[[ 2  6 38]
 [10 17 15]
 [ 6 12 33]]
=>
[38 17  6]

[[-39  -8   9 -30]
 [-33  -7   7 -34]]
=>
[-30   7]

[[ -7  -4  -6   2  -1]
 [-11 -21 -25  46  29]
 [ -2  -1  -4  23  15]
 [  0  -1   2  12   9]
 [-10 -19 -25  45  28]]
=>
[ -1  46  -4  -1 -10]

[[ -9  34]
 [ -8  44]
 [ -3  41]
 [-41   4]
 [-20  -2]]
=>
[34 -8]

[[ 12  26   6  36]
 [ 28  22 -29 -42]]
=>
[ 36 -29]

[[  6 -11  45]
 [ 26  -6 -33]
 [  5 -11  34]
 [ 29  33  44]]
=>
[45 -6  5]

[[  7  23 -19   7]
 [ -2  15  19  43]]
=>
[ 7 19]

[[-33 -10 -19   8]
 [-35  -1 -10  -2]
 [-38  -3  -9  -4]
 [-37 -11 -15   3]
 [-30  -5 -10  -2]]
=>
[  8 -10  -3 -37]

[[ 41  -6   6 -44  18]
 [-31 -33  -4   7  39]
 [ 22   9  33  23 -40]]
=>
[18  7 33]
